Below is a small trained network, with its code and all its weights. Each question gives an input and a class and asks what happens when units are switched off, that is, made to give their printed mean instead of their output.

import numpy as np


def w(rows, s, z=0):
    codes = np.array(rows[::2]) - 128.0
    scale = np.full(codes.shape[1], s)
    scale[-1] = z or s
    return codes * scale


def norm(h):
    return h / np.sqrt((h * h).mean(-1, keepdims=True) + 1e-5)


def f(y):
    return np.maximum(y, 0)


def log_softmax(a):
    a = a - a.max(-1, keepdims=True)
    return a - np.log(np.exp(a).sum(-1, keepdims=True))


def net(x, mask):
    res = np.array(x, float).reshape(1, 7) / 4 @ E
    u = 0
    for l in range(2):
        y = f(norm(res) @ A[l][:, :-1].T + A[l][:, -1])
        res = res + np.where(mask[u : u + 5], y, B[l][:, -1]) @ B[l][:, :-1]
        u += 5
    return log_softmax(norm(res)[-1] @ U[:, :-1].T + U[:, -1])


A, B = {}, {}
E = w([
[135,120,133,129],'x0',
[124,133,133,126],'x1',
[2,25,61,105],'x2',
[126,126,135,124],'x3',
[112,137,130,130],'x4',
[151,69,204,183],'x5',
[62,195,173,152],'x6',
],0.0022)
A[0] = w([
[67,255,74,37,1],'0.n1',
[168,132,54,5,155],'0.n2',
[95,83,88,94,75],'0.n3',
[124,161,80,77,20],'0.n4',
[1,203,236,156,251],'0.n5',
],0.0059,0.0013)
B[0] = w([
[190,41,219,153,214],'0.n1',
[158,96,179,159,205],'0.n2',
[181,255,174,74,172],'0.n3',
[83,54,136,183,158],'0.n4',
[198,50,78,93,255],'0.n5',
],0.0046)
A[1] = w([
[10,78,109,69,148],'1.n1',
[152,214,115,103,135],'1.n2',
[3,123,49,73,156],'1.n3',
[171,229,109,167,250],'1.n4',
[194,124,176,88,160],'1.n5',
],0.0053,0.0019)
B[1] = w([
[216,222,164,119,171],'1.n1',
[96,146,110,71,145],'1.n2',
[96,253,89,109,155],'1.n3',
[27,165,115,67,180],'1.n4',
[36,106,33,105,254],'1.n5',
],0.0045,0.0048)
U = w([
[120,250,132,102,187],'0',
[164,89,83,124,161],'1',
[131,112,118,120,154],'2',
[148,105,86,150,127],'3',
[143,70,189,170,124],'4',
[117,123,122,136,161],'5',
[122,124,99,138,100],'6',
[80,183,129,254,3],'7',
],0.0087,0.0046)

Each question gives the input, the list of numbers given to net, and the class t.
The units are the neurons (one row each of A and B). Each row of codes is followed by its name. A weight is (code - 128) times the scale printed after its matrix; where a second scale follows, it is the last column's (A, B and U).
mask holds one flag per neuron, layer by layer. A switched-off neuron (its flag False) gives its mean, the last column of its row in B, instead of its output. The means were averaged over made-up inputs and are rounded, as every weight is.
A unit's drop is (log p(t) with every unit on - log p(t) with that unit switched off) / (log p(t) with every unit on - log p(t) with every unit switched off).
The circuit of an input: a set's keep is (log p(t) with only the set's units on - log p(t) with every unit switched off) / (log p(t) with every unit on - log p(t) with every unit switched off). Starting from all 10 units, units are removed one at a time, each time the one whose removal leaves the highest keep (on an exact tie, the one counted first), for as long as the keep stays at least 0.8.
units of the circuit, in order: the units of the circuit, biggest drop first
most important unit: the unit with the biggest drop
k most important neurons: the k neurons with the biggest drops, biggest first
k most important neurons of layer l: the k neurons of layer l with the biggest drops, biggest first
drop of u: that unit's drop, to one decimal
input [-3,-4,-2,-6,8,-8,6], class 4: units of the circuit, in order -> [0.n1]
input [4,-3,3,-5,4,-8,6], class 4: 2 most important neurons of layer 0 -> [0.n1; 0.n4]
input [-3,-2,-7,5,2,7,-4], class 0: units of the circuit, in order -> [0.n5; 0.n1; 1.n4]
input [-6,-3,-5,7,-3,4,8], class 1: 2 most important neurons -> [0.n5; 0.n3]
input [-1,6,-4,-2,2,7,7], class 1: units of the circuit, in order -> [0.n5; 0.n1; 1.n5]
input [-8,1,-8,-4,-7,4,2], class 0: 3 most important neurons -> [0.n1; 1.n4; 0.n5]
input [-7,-2,-6,6,-3,-8,-3], class 4: 2 most important neurons -> [0.n1; 0.n2]
input [-3,-7,-6,-1,5,-7,3], class 4: 3 most important neurons -> [0.n1; 0.n3; 0.n4]
input [4,2,3,0,-5,-7,-3], class 4: 3 most important neurons -> [0.n2; 0.n1; 0.n4]
input [-7,3,8,-4,-7,1,-8], class 0: 3 most important neurons of layer 0 -> [0.n1; 0.n5; 0.n3]
input [3,3,6,1,-2,-5,-5], class 0: units of the circuit, in order -> [0.n5; 1.n1; 1.n3]
input [-5,5,4,7,7,2,8], class 1: 2 most important neurons of layer 0 -> [0.n5; 0.n2]
input [-6,3,6,5,-2,-7,5], class 4: units of the circuit, in order -> [0.n1; 1.n5]
input [2,-8,1,-7,1,-8,-7], class 4: most important neuron -> [0.n2]
input [2,-5,-8,-1,6,5,-5], class 0: 3 most important neurons of layer 0 -> [0.n5; 0.n1; 0.n2]
input [3,3,-3,-1,-4,-5,-3], class 4: 2 most important neurons -> [0.n2; 0.n5]
input [-5,-8,4,-2,7,5,8], class 1: 2 most important neurons of layer 0 -> [0.n5; 0.n1]
input [4,5,6,-1,5,3,-2], class 0: 2 most important neurons of layer 0 -> [0.n1; 0.n5]
input [4,4,5,-2,2,2,1], class 0: 2 most important neurons of layer 0 -> [0.n1; 0.n2]
input [-3,-5,3,-1,4,-6,-5], class 4: most important unit -> 0.n2
input [7,-1,8,-7,3,-4,-6], class 0: 2 most important neurons of layer 0 -> [0.n5; 0.n1]
input [0,-1,-8,6,7,4,-8], class 0: 2 most important neurons of layer 1 -> [1.n4; 1.n2]
input [-6,-6,2,8,-3,-1,8], class 1: drop of 1.n3 -> 0.0
